Below are the code and all the weights of a small trained network. Each question names an input and a class and asks about switching units off, where a switched-off unit gives its printed mean instead of its output.

import numpy as np


def w(rows, s, z=0):
    codes = np.array(rows[::2]) - 128.0
    scale = np.full(codes.shape[1], s)
    scale[-1] = z or s
    return codes * scale


def norm(h):
    return h / np.sqrt((h * h).mean(-1, keepdims=True) + 1e-5)


def f(y):
    return np.maximum(y, 0)


def log_softmax(a):
    a = a - a.max(-1, keepdims=True)
    return a - np.log(np.exp(a).sum(-1, keepdims=True))


def net(x, mask):
    res = np.array(x, float).reshape(1, 5) / 4 @ E
    u = 0
    for l in range(2):
        y = f(norm(res) @ A[l][:, :-1].T + A[l][:, -1])
        res = res + np.where(mask[u : u + 16], y, B[l][:, -1]) @ B[l][:, :-1]
        u += 16
    return log_softmax(norm(res)[-1] @ U[:, :-1].T + U[:, -1])


A, B = {}, {}
E = w([
[196,143,247,60,140],'x0',
[130,129,128,131,128],'x1',
[130,48,126,75,29],'x2',
[157,2,131,126,223],'x3',
[129,127,127,128,127],'x4',
],0.00042)
A[0] = w([
[114,209,147,91,92,130],'L0N1',
[134,100,173,134,141,3],'L0N2',
[130,63,116,70,46,177],'L0N3',
[142,101,151,121,139,16],'L0N4',
[164,121,236,117,132,81],'L0N5',
[121,61,161,151,165,97],'L0N6',
[139,172,133,179,174,77],'L0N7',
[129,99,162,137,127,20],'L0N8',
[130,67,91,109,192,102],'L0N9',
[90,78,112,42,83,20],'L0N10',
[160,190,185,59,117,110],'L0N11',
[131,126,140,142,119,89],'L0N12',
[97,227,100,170,22,215],'L0N13',
[169,188,195,59,117,110],'L0N14',
[149,67,150,159,154,100],'L0N15',
[179,123,253,104,135,78],'L0N16',
],0.0015,0.00067)
B[0] = w([
[89,71,145,198,138,188],'L0N1',
[110,141,76,93,135,133],'L0N2',
[153,103,151,136,5,214],'L0N3',
[85,137,81,113,127,133],'L0N4',
[113,160,75,56,134,183],'L0N5',
[130,139,45,99,148,166],'L0N6',
[112,152,139,111,64,159],'L0N7',
[98,128,87,102,129,130],'L0N8',
[104,123,211,182,94,178],'L0N9',
[184,197,144,173,188,161],'L0N10',
[79,118,176,214,119,192],'L0N11',
[129,137,133,123,118,128],'L0N12',
[150,125,105,4,194,246],'L0N13',
[76,123,183,212,113,198],'L0N14',
[113,140,41,105,141,163],'L0N15',
[102,165,80,46,139,199],'L0N16',
],0.0016,0.0014)
A[1] = w([
[153,76,88,63,83,145],'L1N1',
[147,88,96,77,86,144],'L1N2',
[120,190,96,136,89,109],'L1N3',
[146,60,106,255,136,170],'L1N4',
[171,223,121,202,243,15],'L1N5',
[90,150,56,186,138,66],'L1N6',
[177,159,175,115,170,229],'L1N7',
[110,154,118,87,34,120],'L1N8',
[118,208,121,75,159,229],'L1N9',
[148,171,48,134,94,127],'L1N10',
[117,147,86,118,219,111],'L1N11',
[157,45,132,139,33,71],'L1N12',
[98,148,98,122,220,144],'L1N13',
[96,143,96,111,230,139],'L1N14',
[188,110,194,62,176,93],'L1N15',
[147,78,149,144,154,253],'L1N16',
],0.002,0.00066)
B[1] = w([
[42,87,111,132,165,231],'L1N1',
[47,89,119,133,165,214],'L1N2',
[134,94,130,92,191,177],'L1N3',
[138,118,182,236,7,205],'L1N4',
[65,24,110,86,86,216],'L1N5',
[203,117,186,113,116,191],'L1N6',
[86,110,88,170,154,188],'L1N7',
[204,73,161,84,118,231],'L1N8',
[128,110,95,203,160,250],'L1N9',
[141,86,93,74,205,182],'L1N10',
[205,195,147,109,125,214],'L1N11',
[118,228,95,158,190,226],'L1N12',
[196,183,156,110,125,228],'L1N13',
[189,193,150,108,111,234],'L1N14',
[141,135,25,89,125,171],'L1N15',
[134,159,90,142,78,183],'L1N16',
],0.002,0.0013)
U = w([
[222,235,46,62,232,191],'0',
[32,19,23,11,151,251],'1',
[243,144,175,235,35,87],'2',
[28,44,52,252,39,64],'3',
[4,219,219,217,213,36],'4',
[81,113,254,49,11,71],'5',
],0.008,0.0013)

Each question gives the input, the list of numbers given to net, and the class t.
The units are the neurons (one row each of A and B). Each row of codes is followed by its name. A weight is (code - 128) times the scale printed after its matrix; where a second scale follows, it is the last column's (A, B and U).
mask holds one flag per neuron, layer by layer. A switched-off neuron (its flag False) gives its mean, the last column of its row in B, instead of its output. The means were averaged over made-up inputs and are rounded, as every weight is.
A unit's drop is (log p(t) with every unit on - log p(t) with that unit switched off) / (log p(t) with every unit on - log p(t) with every unit switched off).
The circuit of an input: a set's keep is (log p(t) with only the set's units on - log p(t) with every unit switched off) / (log p(t) with every unit on - log p(t) with every unit switched off). Starting from the 12 units with the biggest drops (on a tie, the unit counted first), units are removed one at a time, each time the one whose removal leaves the highest keep (on an exact tie, the one counted first), for as long as the keep stays at least 0.8.
units of the circuit, in order: the units of the circuit, biggest drop first
unit that matters most: the unit with the biggest drop
top k neurons: the k neurons with the biggest drops, biggest first
top k neurons in layer l: the k neurons of layer l with the biggest drops, biggest first
drop when u is switched off: that unit's drop, to one decimal
input [-3,7,6,4,-5], class 3: top neuron in layer 0 -> (L0N13)
input [-7,-8,0,-8,-4], class 0: units of the circuit, in order -> (L0N13 L1N5)
input [-5,5,4,8,7], class 3: units of the circuit, in order -> (L1N4 L0N13)
input [-4,8,-6,8,6], class 2: top 2 neurons -> (L1N4 L0N13)
input [4,-2,-1,-3,-5], class 4: top 2 neurons -> (L0N14 L0N11)
input [-1,0,-4,1,-7], class 2: top 4 neurons -> (L0N13 L0N16 L0N3 L0N5)
input [3,0,0,7,-8], class 0: top 2 neurons -> (L0N3 L1N5)
input [3,-5,0,-1,8], class 4: top 2 neurons in layer 1 -> (L1N5 L1N4)
input [8,-5,8,1,8], class 1: top 2 neurons in layer 1 -> (L1N15 L1N4)
input [0,7,5,3,3], class 3: top 2 neurons -> (L0N13 L0N16)
input [-1,-8,-2,8,0], class 2: top 3 neurons -> (L0N13 L1N4 L0N9)
input [0,5,8,5,5], class 3: top 2 neurons -> (L0N13 L0N16)
input [-2,-4,6,5,4], class 3: top 2 neurons -> (L0N13 L1N4)
input [5,4,-1,-8,-7], class 4: unit that matters most -> L0N3
input [2,5,-3,-4,-2], class 4: drop when L0N11 is switched off -> 0.2
input [-1,4,-2,6,5], class 2: drop when L0N13 is switched off -> 0.4
input [0,-6,8,7,-3], class 3: drop when L0N6 is switched off -> -0.1
input [-5,-7,-7,-8,7], class 0: drop when L0N12 is switched off -> 0.0
